What can hang from each mark
J461: J166 J659
J166: J659 J696 J801
J696: J59 J166 J440 J739 J800 J952
J801: J461 J659 J696 J746 J800
J59: J659
J659: J166 J440 J461 J696 J801
J952: J461 J739 J746 J800
J440: J59 J952

Known rows, with every way that one mark hangs from another
J166(J659(J461) J696(J59 J440)): [-0.48  1.20  1.44 -2.08 -3.20  4.45 -2.96  2.69  4.51  2.75  0.95  3.98
  2.91  0.31 -2.32 -2.89  2.36 -0.50 -1.98 -3.01  2.00 -0.35  2.01  5.64
  4.69  1.73  4.74  0.99  0.35 -3.57  0.54 -1.28 -1.05 -1.48 -1.05 -1.64
  2.35  1.58  1.56 -2.39  3.05]
J166(J659 J696(J440(J952) J739 J800) J801): [ 0.27  1.72  2.31 -2.93 -2.09  5.97 -2.03  0.34  3.79  1.14  0.95  2.41
  3.18  2.99  0.30 -2.18  0.46 -0.76 -4.48 -4.92  3.23  1.41  4.37  4.60
  5.42 -1.24  0.40 -0.46  1.75  0.08  1.00 -0.81  1.43 -3.19 -2.27  3.03
  1.95  1.42 -0.19  0.35 -0.12]
J440(J59 J952(J461 J739)): [-0.60 -0.58  2.23 -2.66  0.27 -3.53 -2.17  0.56  2.38  1.91 -0.48  2.64
 -3.82  3.44 -2.89  3.38  2.76  1.31 -1.22 -2.04 -0.44  0.49 -0.82  1.96
  0.89 -0.68 -1.06 -3.68 -2.12  0.08  0.27  5.19  0.94 -2.56  2.49  1.64
  0.64 -3.05  2.08  0.04 -4.62]
J461(J659(J166 J440)): [-0.07  2.26 -0.42 -0.76 -2.99 -0.09 -0.48  1.83 -0.04  0.36  2.21  3.70
 -0.94  1.68  1.67  0.63  1.92  0.34  0.28 -1.56  0.33  1.50  1.01  1.19
  0.26 -0.22 -1.10 -0.61  0.20 -1.14  0.47  1.71  0.97  1.92 -0.21  1.61
  0.25  0.62  0.43  0.03  1.03]
J696(J59 J166(J659 J801(J461))): [ 2.50  2.38  3.15 -1.16 -0.91  5.16 -1.93  2.86  0.60  3.24 -2.29  4.60
  3.17  0.49 -0.81 -2.15 -0.52  1.36 -3.45 -3.13 -0.27  2.79  2.05  4.28
  1.84  0.91 -1.08  0.24  1.81 -2.90  0.54 -2.80  1.05 -1.55 -1.54 -3.48
  1.84  2.06  0.47 -0.13  2.79]
J59(J659(J461 J696(J440 J739))): [ 1.00  1.40  2.28 -3.10 -4.88  1.67 -1.80  0.50  1.54 -0.49 -1.48  2.00
 -2.34  0.23 -1.23 -2.15 -0.03  2.72 -2.30 -2.56  1.61  0.76 -1.08  3.82
  2.63 -0.69  3.82  1.87  0.21 -0.71 -1.52  0.54 -0.13  0.67  1.95 -0.62
 -0.34  4.80 -0.20 -0.80 -2.59]
J696(J800 J952(J739)): [-0.54  0.44 -0.06  1.84  1.40  1.17  0.56 -0.06 -1.78 -3.02 -1.26 -0.27
 -1.30 -1.65  1.45 -0.46  1.72  0.23 -1.34 -3.88  0.92 -0.89  0.76  1.74
  1.56  0.36 -0.30 -1.09  1.67  2.34  1.40  2.64  0.74 -0.23 -3.22  3.84
  0.46  1.24 -1.80  3.82 -4.37]
J659(J166 J440 J696 J801(J746)): [ 2.69  5.79  1.98 -6.12 -3.90 -2.99 -0.29  1.15  2.11  0.42  2.18  3.95
 -0.75  2.37  2.29  1.38  1.00 -0.26 -2.17 -3.63  0.98  2.78 -2.58  3.98
  2.13 -1.27  0.40  0.57  1.03 -4.07 -1.45  3.53 -0.25  0.43  1.88  0.15
 -2.12  2.71  0.68 -0.64 -0.08]
J659(J166 J696 J801): [ 3.30  4.28  1.78 -3.54 -3.66 -2.77  0.81  0.31  1.00  1.07  0.42  2.56
 -0.24  0.99  0.90  0.62  0.64 -1.17 -0.43 -3.46 -1.20  1.76 -1.62  2.45
  1.43 -0.42 -0.17  0.79  0.71 -2.84 -0.68  1.79  0.21  0.66  1.76 -0.05
 -0.80  1.62  0.30 -0.93 -2.85]
J166(J659 J696(J952) J801(J746)): [-0.02  2.78  0.89 -2.34 -0.73  3.20 -0.28 -0.50  1.70  0.77 -0.16  0.30
  6.45  3.20  1.29  0.64 -0.06 -0.62 -1.93 -1.89  2.43  0.95  1.84  2.20
  5.04  0.77  1.01  1.52  4.47 -2.21 -0.45 -1.79  1.57 -1.59 -0.49  1.71
  1.63  1.12  1.83 -0.04  3.04]
J461(J659(J696 J801(J800))): [ 0.49  2.57  2.29 -0.68 -3.78  0.35 -1.39 -1.98  1.04  0.87 -1.53  4.09
 -0.33  2.77 -1.51  1.36 -0.56  2.29 -0.25  0.91 -1.77  1.14 -1.91  0.11
  0.88  0.35  0.77  0.04  2.31 -2.29 -0.62  2.67 -0.16  0.48  2.87  1.24
 -3.54 -0.04  1.11 -0.73 -0.28]
J696(J59 J739 J800 J952): [ 1.87  0.24  3.60 -0.20  0.69  3.52 -2.02  2.34 -1.38 -1.38  1.80  2.69
  0.15 -0.18  3.44 -0.69 -0.32  2.30 -2.95 -3.46  3.14 -0.28  1.80  4.22
  1.62  0.07  0.61 -0.74  0.38  3.40  0.24  2.00  2.01 -2.25 -4.50  1.55
  2.33  5.44 -2.45  5.60 -4.32]
J696(J440(J59(J659)) J739 J952(J746)): [ 0.68 -1.29  2.80 -4.52 -2.73  1.49 -2.82  1.45 -0.12 -3.80 -0.55  4.11
 -1.12  2.76  1.23 -1.68  0.09  2.22 -2.49 -4.48  3.05  1.96  0.33  2.66
  2.30 -3.87  1.97 -0.32  1.66  3.24  0.78  2.16  3.73  0.72 -0.45  1.00
  2.02  3.01 -1.25  3.28 -2.59]
J461(J166 J659(J696(J59 J440) J801(J800))): [ 0.18  2.48  3.40 -0.41 -5.87  3.86 -1.41  0.96  0.77  1.65 -0.62  8.70
 -0.99  2.30  0.34  0.60 -0.38  3.99 -1.79 -2.86 -1.84  0.66  0.79  2.65
  3.95  1.00  2.65 -1.60  2.16 -1.91 -0.29  2.47  1.48  3.03  2.96  0.39
 -3.04  2.97  0.79 -0.61 -0.25]
J461(J166(J696(J800 J952) J801)): [ 0.69  1.24 -0.70 -0.68 -0.96  3.65  2.86 -0.16 -1.56  0.42  0.88 -1.59
  3.54  2.29  3.37  0.82  0.10  0.48 -0.66 -4.65  1.54 -0.21  2.60  1.76
  5.39  1.12  0.87 -0.62  2.95  0.90  0.88 -1.88  3.28  0.63 -0.73  2.93
  1.45  2.17 -0.52  1.47 -2.69]
J801(J659(J440) J696(J952) J800): [-2.93  4.09  2.48 -0.61 -0.45 -0.69  1.60  0.33 -0.51 -1.93  1.29  0.43
 -0.28  3.93 -1.26  1.83 -0.79  1.79 -2.14  0.94 -0.24 -0.48 -0.25  1.75
 -2.26 -0.40  0.31 -0.22  3.23 -0.52 -0.33 -3.09  0.27  1.03 -1.50  1.82
 -3.70  1.70 -1.46 -1.68  5.62]
J166(J659(J440 J461) J696(J739)): [-0.41  2.81 -0.03 -3.68 -2.75  0.52 -3.10  1.35  4.18  1.23  2.67  1.21
  1.85  1.69 -3.00 -1.52  2.54 -0.98 -2.03 -2.56  3.57  0.14  0.16  5.68
  4.36 -0.21  2.96  2.25 -0.18 -4.10 -1.34 -0.66 -1.64 -1.80  0.44  2.08
  3.18  2.03  1.15 -0.38  3.12]
J659(J166 J696(J59 J739 J952(J800)) J801): [ 3.77  2.90  3.93 -3.63 -3.46 -0.34 -0.77  2.97  0.83  0.47  0.56  5.10
 -1.24 -0.93  3.43  1.54  1.03  1.21 -3.01 -5.79  0.15  0.27  0.06  5.52
  4.26  0.18  0.92  0.83  0.64 -2.32 -2.67  4.34  2.52 -0.80 -2.15  0.28
 -0.30  5.53 -1.12  3.09 -5.15]
J696(J166(J801) J739 J952(J461 J800)): [-0.34 -1.20  1.08 -1.13 -0.88  1.89 -1.60  2.67  0.23 -2.05 -4.10 -0.85
  1.78 -1.33  1.48  0.12  0.27  5.79 -4.15 -6.45  1.65  1.01  2.79  2.33
  4.33 -1.67 -0.53 -0.01  0.75 -0.76 -2.85  3.04  3.74 -0.21 -2.34  2.78
  1.72  2.99 -1.08  3.97 -3.66]
J696(J59(J659) J440 J800 J952(J739)): [ 0.71 -0.60  2.24  1.23 -0.45  6.61 -1.47  3.32 -0.96 -1.69 -1.47  4.31
 -2.76 -2.14  2.57 -4.22  1.84  1.82 -3.28 -5.14  1.33 -0.85  2.25  4.12
  2.96  0.96  2.19 -1.25  1.71  3.75  2.90  3.92  2.05  0.31 -3.91  0.57
  0.14  2.88 -1.93  3.24 -4.68]
J696(J166 J739 J800): [ 0.16  0.24  2.14 -0.23 -0.66  3.62 -2.37  2.06 -1.03 -2.07 -0.58 -0.11
  0.35  0.11  1.46 -0.87 -0.64  1.03 -1.90 -3.58  2.30  2.53  1.23  2.95
  2.95 -2.30 -1.11 -0.89  0.07  1.41 -1.35 -0.32  0.64  0.25 -2.41  2.78
  1.55  3.55 -1.10  4.37 -3.06]
J801(J659(J166(J696(J59)) J440(J952)) J800): [-1.95  4.55  3.26 -2.81 -2.12  0.37  0.99  2.53  0.84  4.00  5.02  3.57
 -0.31  6.44 -0.87  2.40  0.40 -0.34 -2.60 -0.21 -0.37  1.26  0.31  4.20
  1.68  0.96  0.12 -2.93  1.61 -2.66 -1.04 -1.09  1.25  0.20 -2.95  1.03
 -1.73  0.74  1.34 -3.92  4.73]
J952(J461 J739 J746): [-4.61 -2.08  0.40 -2.70 -0.68 -3.42 -0.64 -0.87  1.89 -2.16 -4.11 -1.13
 -1.63 -0.24 -3.25  0.62  4.06  3.05 -1.23 -3.95 -0.83  0.02 -0.96  0.60
  1.83 -2.26  0.98 -2.19  0.62 -1.58 -0.57  5.09  0.46  1.45  2.45  2.33
  1.35 -2.38  1.96  0.62 -3.22]
J461(J659(J696(J440) J801(J746))): [ 0.96  2.14  2.63 -1.61 -4.53  2.16 -2.49 -0.47  2.97 -1.59 -1.58  6.23
  0.12  1.72  0.61  0.63 -0.45  2.93 -2.00 -0.39  0.99  2.07 -0.36  0.51
  3.31 -1.14  1.46 -0.38  2.60 -1.46 -0.06  3.74  0.41  0.88  3.41 -0.40
 -2.71  0.94  0.93 -0.34  0.19]
J801(J461 J696(J166(J659(J440(J59)))) J746): [ 0.52  4.12  3.46 -4.97 -2.05  1.82 -2.02  1.26  2.05 -0.17 -0.42  3.05
  0.39  4.10 -1.36  2.82 -0.08  0.15 -1.20 -0.83  1.41  4.11 -0.68  5.74
  1.13 -2.49  0.12  0.06  1.68 -3.33 -0.33 -5.81 -1.34 -1.55  1.46 -3.40
 -1.38  1.68  2.47  0.38  6.14]
J461(J166(J801) J659): [-0.64  0.42  0.11  1.01 -2.50  3.01  0.75 -0.05 -1.34  0.97 -1.28  2.92
  1.49  2.55  1.56  2.29 -0.48  2.49 -0.19 -1.48 -1.22  0.39  2.52 -1.67
  2.92  1.17 -1.06 -1.37  1.93 -0.50 -0.28  0.08  3.24  2.33  2.77  1.97
  0.30  1.21  0.52  0.00 -1.16]
J440(J59(J659(J166(J696)))): [ 1.83  0.73  1.34 -3.67 -2.68  1.00  0.22  1.69  0.21  3.22  1.89  0.62
 -0.48  5.05  0.33  1.80  1.27 -2.87  2.02 -0.39 -0.05  1.73 -0.80  2.48
  3.09  0.29  0.66 -0.27 -0.18 -0.39 -0.40 -1.26  2.04 -0.16  1.59 -0.62
  1.09 -0.29  2.96 -0.69 -2.32]
J801(J659(J440 J696(J739)) J746 J800): [-3.84  5.07  4.87 -2.76 -2.72 -0.47  0.20 -0.51  1.30 -1.18  1.44  2.34
 -1.25  5.42 -1.83  3.69 -1.58  3.43 -5.09  1.45  1.29  1.62 -2.22  3.47
  2.00 -1.14  0.74 -1.23  3.10 -2.87 -5.30  0.03 -0.15  1.15  0.73  2.63
 -4.07  5.13  0.85 -0.93  4.93]
J952(J461 J739 J800): [-4.34 -3.00 -0.79  0.63 -0.16 -0.79  0.24  0.56  2.53 -0.77 -4.46 -1.92
 -3.51 -3.18 -2.77  1.88  4.28  2.71 -1.74 -3.15 -2.04 -2.43  0.61  1.13
  3.51  0.41  0.95 -1.73 -1.14 -2.73 -2.56  5.49  0.29 -0.04  0.24  1.82
 -1.28 -1.82  1.90  1.32 -3.91]
J166(J659(J461 J696(J800) J801)): [ 2.27  3.93  2.49 -3.19 -3.46 -0.09 -2.45 -0.51  2.67  0.62 -0.49  1.68
  2.01  1.09 -2.84 -1.35  1.62 -1.82 -2.20 -3.82 -0.40  0.56 -2.43  4.06
  1.19  0.71  2.17  1.95  1.55 -4.19 -0.06  1.53 -2.43 -2.56  1.17 -0.61
 -0.65  3.03  0.36  0.22 -3.05]
J952(J461(J166(J696(J59)) J659(J440)) J739): [-2.99  0.01 -0.18 -0.02 -2.76  1.25 -1.14  2.65  2.89  2.00  0.24  3.65
 -2.15  1.15 -1.61  1.46  5.30  4.15 -0.93 -3.26  0.70 -1.06  1.87  3.59
  6.66  1.20  1.98 -2.80 -0.04 -2.09 -0.13  5.11  1.42  2.57  4.40  2.93
  2.02 -1.42  3.23  0.32 -1.21]
J440(J59(J659(J166))): [ 1.95  0.68  1.95 -3.08 -2.22  0.14 -0.22  1.93 -1.01  2.23  1.11  1.74
 -1.54  4.24  0.56  1.63  0.59 -2.15  1.26 -0.95 -1.12  1.72 -1.05  1.65
  0.56  0.08 -0.38 -0.53 -0.64  0.17 -0.44 -0.14  2.05 -0.01  1.07 -0.99
  0.46  0.99  1.90  0.10 -3.19]
J696(J166 J440 J739): [-0.25  0.08  1.36 -0.08 -2.16  3.74 -2.95  3.18  0.78 -2.66 -1.62  3.54
 -0.35 -1.48  0.77 -3.01 -1.07  2.78 -3.02 -4.39  2.79  2.64  2.87  2.88
  3.70 -3.15  0.09 -0.52 -0.38  0.97 -0.91 -0.19  1.08  2.23 -1.42  1.95
  1.81  2.84 -1.56  1.70  0.86]
J166(J696(J440 J800 J952(J461)) J801(J746)): [-0.91  0.41  0.85 -2.81 -1.43  4.76  0.51 -0.15  2.51 -1.86 -1.22 -1.12
  4.52  2.25  2.57 -0.67  0.23  4.66 -3.75 -5.16  4.34  1.09  3.31  2.81
  5.63 -0.84  2.71 -1.35  2.81  0.91  1.22  1.29  2.69 -1.70 -1.76  2.00
  0.98  1.41  0.34  0.93 -1.32]

Rows
[-1.77  3.42  3.19 -0.98 -5.06  0.35  0.75  1.28  1.31 -2.00  0.14  3.22
 -0.85  1.92 -2.64  1.12 -0.43  3.23 -4.51 -3.20  0.97  0.20  0.55  3.41
  4.22 -0.35  2.29 -1.00  1.63 -2.02 -3.21 -1.39  0.97  2.96  2.26  0.82
  0.08  6.55 -0.97 -1.77  0.02] | J801(J659(J461(J166) J696(J440 J739)))
[ 3.17  3.25 -0.61 -3.84 -3.08 -1.55 -0.25  1.06  0.82  0.19  0.91  1.31
  3.07  1.49  0.30  0.08  0.39 -0.46  0.39 -4.81  1.12  0.86 -0.41  2.51
  3.97  0.67  2.62  0.85  0.77 -3.18  0.86  0.66  0.91 -1.11 -1.04  0.91
  2.65  1.11  0.14 -1.17 -2.26] | J659(J166(J696(J952)) J461 J801)
[-0.14  1.90  3.60 -3.26 -3.07  0.14 -2.68 -0.03  1.81  1.67 -1.86  2.59
  1.29  4.48  0.61  3.23  0.04  4.89 -2.16 -1.57  0.86  3.71  0.05  1.16
  2.24 -1.39 -0.93 -1.99  2.06 -1.46 -1.04  3.03  1.59 -0.26  3.07  0.47
 -1.23  0.09  2.65 -0.82 -1.80] | J440(J952(J461(J659(J696(J166(J801(J746)))))))
[ 1.10 -0.88  1.48 -0.73 -2.89  5.38 -0.24  4.86 -0.95  0.03 -0.26  4.04
 -1.57 -2.21  4.27 -2.18  1.36  1.15 -2.14 -5.29 -0.30 -0.63  2.81  3.96
  3.05  1.07  2.77  0.10  1.10  0.63  0.39  1.91  3.32  1.34 -5.26 -2.38
 -1.03  3.99 -0.77  1.58 -2.27] | J696(J59(J659(J166)) J440 J952(J800))
[ 0.50  3.16  2.09 -1.15 -2.40 -0.45 -0.53 -0.32  1.08 -0.66  0.48 -0.79
  2.21  0.57 -0.87 -1.48  2.98  0.06 -2.03 -4.65  0.77  0.19 -0.29  4.98
  0.30 -0.15  1.38  1.39  2.72 -0.67  0.50  0.85 -1.12 -0.53  0.06  0.62
  0.39  3.27  0.86  2.53 -2.42] | J166(J659(J696(J800 J952(J461))))
[-1.07  3.25  3.29 -1.76 -4.80 -0.42  1.07  1.55  1.54 -0.22  0.59  3.73
 -0.90  3.96 -3.04  2.34  0.52  1.54 -3.31 -2.38 -0.03  0.52 -0.76  3.12
  3.03  0.67  2.05 -1.66  1.38 -2.48 -2.13 -1.26  1.18  2.12  3.03 -0.88
 -0.98  4.60 -0.09 -2.95 -0.28] | J801(J659(J461(J166) J696(J440(J59))))
[-0.42 -1.94  1.77 -3.25 -1.07 -0.04 -2.44  1.14  1.18  2.58 -2.11  2.10
 -5.66  2.46 -2.20  4.00  2.53 -1.05 -0.73 -1.18 -2.03 -0.66 -2.30  1.86
  2.84  1.23  1.02 -1.80 -1.34 -1.98 -1.65  4.31  1.29 -3.10  0.11 -0.23
 -2.56 -1.12  1.89 -0.19 -6.20] | J440(J59(J659(J461)) J952(J739 J800))
[-2.99  1.91  2.72  1.87 -0.18  2.84  1.67  1.21  0.48 -5.27 -1.71  1.02
 -1.37  0.19 -0.33  0.21  1.04  1.00 -3.45 -2.60  0.74 -1.01  2.74  1.95
  1.41 -0.92 -0.03 -1.97  3.30  2.30  1.46 -1.27  1.14  1.27 -2.23  2.35
 -1.65  1.78 -2.63  0.55 -0.21] | J801(J659 J696(J440 J800 J952(J739)))
[ 1.29  0.93  1.36 -2.23 -1.39 -0.64 -3.26  1.23  1.48  1.92  3.26  5.73
 -2.35  4.95  0.28  2.30  1.50  0.26 -0.40  1.06  1.31  1.74 -0.56  0.91
 -0.77 -0.60 -1.53 -1.86 -0.51  0.44  1.62  3.55  1.24 -1.63  1.40  0.50
 -0.91 -1.85  0.57  0.10  0.16] | J461(J659(J440(J59 J952)))
[ 0.59  2.49  0.89 -3.76 -1.89 -1.45 -3.33  1.95  2.74  1.90  2.07  3.33
  0.34  2.77 -3.22 -0.43  2.70 -1.89 -1.70 -2.39  1.01  0.50 -1.60  4.25
 -0.46  0.62  1.23  1.15 -1.07 -3.87 -0.12  0.96 -1.45 -2.57  0.66 -0.35
  1.14  1.54  0.68 -0.55  1.56] | J166(J659(J440(J59) J461))
[-5.94  2.53  4.68 -1.04 -2.13  3.08  1.01 -0.52  1.26 -2.72 -1.64  1.60
  0.30  4.68 -1.66  3.75 -2.87  2.93 -2.84  1.89 -0.79  0.76  0.98  0.81
  0.89 -1.32  1.71 -2.31  3.29 -1.39 -2.57 -4.52 -0.02  1.50 -0.44  0.54
 -5.20  2.45  0.97 -3.14  6.64] | J801(J659 J696(J440) J746 J800)
[-2.58  3.20  2.37 -1.62 -2.16  1.00  2.21  1.10  0.73 -0.39  1.96 -0.06
  2.78  5.05  0.06  4.34 -0.53 -0.97 -1.16  1.04  0.71  1.81  0.60  1.04
  4.87 -0.07  0.05 -2.13  3.15 -2.48 -2.96 -2.88  1.52  1.63 -0.16  0.37
  0.17  1.68  2.87 -2.21  3.23] | J801(J659(J166(J696)) J746)
[-3.83  5.30  3.98 -1.48 -4.04 -0.62  2.05 -1.29 -1.96 -1.49 -0.27  1.26
  1.48  5.44 -1.61  5.39 -2.34  3.93 -2.95 -1.15 -0.77  0.56 -2.31  2.57
  3.04  1.33  3.20 -1.47  5.05 -3.53 -4.63 -2.66  0.62  2.72  0.55  1.70
 -3.48  7.23  1.28 -1.71  2.26] | J801(J659(J461(J166) J696(J952)) J746 J800)
[-0.95  0.85 -0.23 -2.22  0.21 -3.40 -1.72  1.10  2.53  0.76  0.82  1.86
 -3.84  0.51 -1.70 -0.12  3.40  2.06 -2.46 -2.99  0.80 -0.05 -0.40  2.47
  0.10 -1.07 -0.42 -2.04 -1.38 -0.66  1.20  5.78 -0.45 -0.93  1.11  2.04
 -0.11 -2.52  0.44 -0.46 -1.13] | J659(J440(J952(J461 J739)))
[ 0.27  0.29 -0.69 -2.02 -3.48  2.32  0.22  0.57 -0.63  1.88  0.16 -1.32
  0.55  2.38 -0.99  0.25  0.37 -0.05  1.55 -1.28 -0.19 -0.30 -0.93  1.54
  4.60  1.42  4.00  0.80  1.01 -1.64 -0.53 -2.24  0.61  1.56  2.76 -0.85
  0.83  1.74  2.34 -1.58 -1.86] | J59(J659(J461(J166(J696))))
[-0.53  2.21  1.07 -3.18 -0.64 -0.32  0.78  0.94  4.02  2.52  2.03 -0.34
  2.33  5.45 -2.17  0.79  1.23  2.06 -4.09 -0.21  1.96  0.75  1.09  1.14
  2.70  0.01 -0.68 -1.67  1.72 -1.90  0.52  1.37  2.25 -1.81  1.71  0.54
  0.54 -2.61  0.79 -4.01  2.10] | J166(J696 J801(J659(J440(J952(J461)))))
[ 3.44  1.41  2.70 -0.30 -0.77  8.10 -0.70  3.40 -1.13 -1.17 -2.26  4.84
  2.04 -1.28  3.57 -4.39 -1.36  4.84 -5.27 -7.14  2.83  2.86  4.06  5.16
  2.41 -0.22  0.31 -1.45  2.40  2.14  3.58 -1.09  3.11 -1.24 -6.18 -2.15
  1.19  4.25 -3.54  2.54 -0.66] | J696(J59 J166(J801(J461)) J440 J800 J952)
[-0.47 -1.39  2.92 -5.17 -0.70 -1.74 -2.50 -0.07  0.23  1.23 -1.17  2.86
 -4.24  5.04 -1.42  2.58  2.30 -1.63 -0.12 -1.05 -1.14  1.73 -2.87  0.81
  1.26 -1.87 -0.50 -2.58  0.91  0.65  0.64  3.98  2.13 -0.86  2.25  0.48
 -0.67 -2.79  2.09  0.14 -4.75] | J440(J59(J659) J952(J739 J746))
[ 0.94  2.18 -0.45 -0.51 -3.53  2.05  1.93 -1.04  0.19  0.78  0.40  1.87
  0.53  2.16 -0.75  1.80  0.30  1.15  1.33 -0.03  0.12  2.12  1.48  1.99
  2.96  0.07  0.42 -1.07  1.71 -1.47  1.27 -3.87  0.85  0.38 -0.03 -1.67
  1.23 -0.43  2.40 -0.92  2.43] | J801(J461(J659(J166(J696))))
[ 2.62  2.60  3.48 -5.11 -3.34  1.21 -0.41 -0.31 -0.86  1.64 -0.70  3.99
 -1.16  6.53 -1.21  3.11 -2.45  0.52 -0.22 -0.64 -2.17  3.38 -2.62  2.26
  1.44 -0.49  0.87 -1.68  1.02 -2.04 -0.61 -0.90  1.53 -1.89  1.05 -2.57
 -2.01  1.37  3.13 -0.16 -0.68] | J440(J59(J659(J166 J801(J461 J746 J800))))
[-4.96  2.55  3.48 -1.09 -1.71  0.61  0.09 -1.05 -0.24 -1.06 -1.22  0.54
  1.55  5.19 -3.65  4.38 -2.93  3.09 -2.82  2.07 -1.06  0.69 -1.94  0.06
  1.11  0.98  2.05 -2.24  2.66 -3.74 -4.17 -1.88 -0.37 -0.08 -0.94  0.74
 -3.02  3.56  1.72 -2.76  3.87] | J801(J659(J461) J746 J800)
